Below is a small trained network, with its code and all its weights. Each question gives an input and a class and asks what happens when units are switched off, that is, made to give their printed mean instead of their output.

import numpy as np


def w(rows, s, z=0):
    codes = np.array(rows[::2]) - 128.0
    scale = np.full(codes.shape[1], s)
    scale[-1] = z or s
    return codes * scale


def f(y):
    return np.maximum(y, 0)


def log_softmax(a):
    a = a - a.max(-1, keepdims=True)
    return a - np.log(np.exp(a).sum(-1, keepdims=True))


def net(x, mask):
    res = np.array(x, float).reshape(1, 4) / 4 @ E
    y = f(res @ A[0][:, :-1].T + A[0][:, -1])
    res = res + np.where(mask, y, B[0][:, -1]) @ B[0][:, :-1]
    return log_softmax(res[-1] @ U[:, :-1].T + U[:, -1])


A, B = {}, {}
E = w([
[30,55,229,225,85],'x0',
[210,184,216,92,89],'x1',
[105,197,31,188,30],'x2',
[21,203,194,1,130],'x3',
],0.0098)
A[0] = w([
[143,158,70,114,138,129],'neuron 0',
[83,104,148,177,126,65],'neuron 1',
[62,182,73,90,98,157],'neuron 2',
[67,152,158,96,137,154],'neuron 3',
[107,164,161,110,116,75],'neuron 4',
[163,188,163,72,102,59],'neuron 5',
[80,193,107,129,86,86],'neuron 6',
[118,99,167,153,117,113],'neuron 7',
[97,183,197,114,60,49],'neuron 8',
[121,78,143,185,108,108],'neuron 9',
[115,2,109,198,144,157],'neuron 10',
[119,143,118,170,60,79],'neuron 11',
[133,121,153,99,189,103],'neuron 12',
[160,121,120,138,98,121],'neuron 13',
[128,90,147,70,168,127],'neuron 14',
[112,106,134,95,162,133],'neuron 15',
[112,150,113,149,134,106],'neuron 16',
[83,99,50,171,152,110],'neuron 17',
[131,121,112,114,107,59],'neuron 18',
[186,174,69,95,142,132],'neuron 19',
[122,123,146,85,217,162],'neuron 20',
[146,117,141,143,101,1],'neuron 21',
[90,145,99,168,106,155],'neuron 22',
[124,39,119,186,146,123],'neuron 23',
],0.018,0.0079)
B[0] = w([
[215,132,154,115,85,175],'neuron 0',
[173,153,139,184,80,177],'neuron 1',
[133,24,115,23,209,194],'neuron 2',
[96,28,65,29,51,193],'neuron 3',
[138,29,78,82,86,161],'neuron 4',
[63,156,155,246,244,187],'neuron 5',
[186,54,27,83,208,169],'neuron 6',
[133,169,171,144,85,172],'neuron 7',
[203,66,44,83,52,185],'neuron 8',
[108,221,127,199,75,193],'neuron 9',
[2,121,91,214,110,250],'neuron 10',
[42,104,147,104,148,167],'neuron 11',
[76,112,173,65,113,173],'neuron 12',
[96,113,122,170,89,153],'neuron 13',
[53,107,187,25,110,183],'neuron 14',
[101,110,158,56,104,165],'neuron 15',
[117,111,92,121,123,140],'neuron 16',
[129,65,27,120,253,194],'neuron 17',
[133,182,121,129,135,131],'neuron 18',
[229,134,65,167,61,203],'neuron 19',
[89,91,185,5,80,199],'neuron 20',
[111,108,145,91,81,134],'neuron 21',
[53,110,96,114,188,172],'neuron 22',
[39,120,96,175,127,215],'neuron 23',
],0.0089,0.023)
U = w([
[77,137,189,179,73,151],'0',
[240,101,132,88,92,120],'1',
[131,166,249,108,179,113],'2',
[136,118,92,210,130,174],'3',
[107,158,157,129,189,2],'4',
[89,76,135,73,131,177],'5',
[96,186,151,119,190,11],'6',
],0.014,0.0056)

Each question gives the input, the list of numbers given to net, and the class t.
The units are the neurons (one row each of A and B). Each row of codes is followed by its name. A weight is (code - 128) times the scale printed after its matrix; where a second scale follows, it is the last column's (A, B and U).
mask holds one flag per neuron, in row order. A switched-off neuron (its flag False) gives its mean, the last column of its row in B, instead of its output. The means were averaged over made-up inputs and are rounded, as every weight is.
A unit's drop is (log p(t) with every unit on - log p(t) with that unit switched off) / (log p(t) with every unit on - log p(t) with every unit switched off).
The circuit of an input: a set's keep is (log p(t) with only the set's units on - log p(t) with every unit switched off) / (log p(t) with every unit on - log p(t) with every unit switched off). Starting from the 12 units with the biggest drops (on a tie, the unit counted first), units are removed one at a time, each time the one whose removal leaves the highest keep (on an exact tie, the one counted first), for as long as the keep stays at least 0.8.
units of the circuit, in order: the units of the circuit, biggest drop first
most important unit: the unit with the biggest drop
k most important neurons: the k neurons with the biggest drops, biggest first
drop of u: that unit's drop, to one decimal
input [-2,6,0,-5], class 1: units of the circuit, in order -> (neuron 10)
input [-5,1,0,2], class 1: units of the circuit, in order -> (neuron 10; neuron 19)
input [-5,-4,8,0], class 1: 2 most important neurons -> (neuron 19; neuron 0)
input [-1,2,-3,-5], class 0: units of the circuit, in order -> (neuron 17; neuron 2)
input [7,3,8,0], class 3: 3 most important neurons -> (neuron 20; neuron 14; neuron 9)
input [-7,8,-1,4], class 1: 2 most important neurons -> (neuron 19; neuron 10)
input [-8,7,8,-3], class 1: 2 most important neurons -> (neuron 10; neuron 0)
input [0,1,-7,-4], class 0: 4 most important neurons -> (neuron 2; neuron 17; neuron 3; neuron 6)
input [-4,6,8,-4], class 1: 4 most important neurons -> (neuron 10; neuron 0; neuron 23; neuron 19)
input [-2,7,-1,-4], class 3: 2 most important neurons -> (neuron 20; neuron 5)
input [-7,8,-1,2], class 1: 2 most important neurons -> (neuron 19; neuron 10)
input [-3,8,1,-1], class 3: 2 most important neurons -> (neuron 5; neuron 20)
input [6,-5,-1,-5], class 3: drop of neuron 17 -> 1.1
input [-7,7,1,-4], class 1: most important unit -> neuron 10
input [-6,2,6,-3], class 1: drop of neuron 10 -> 0.1
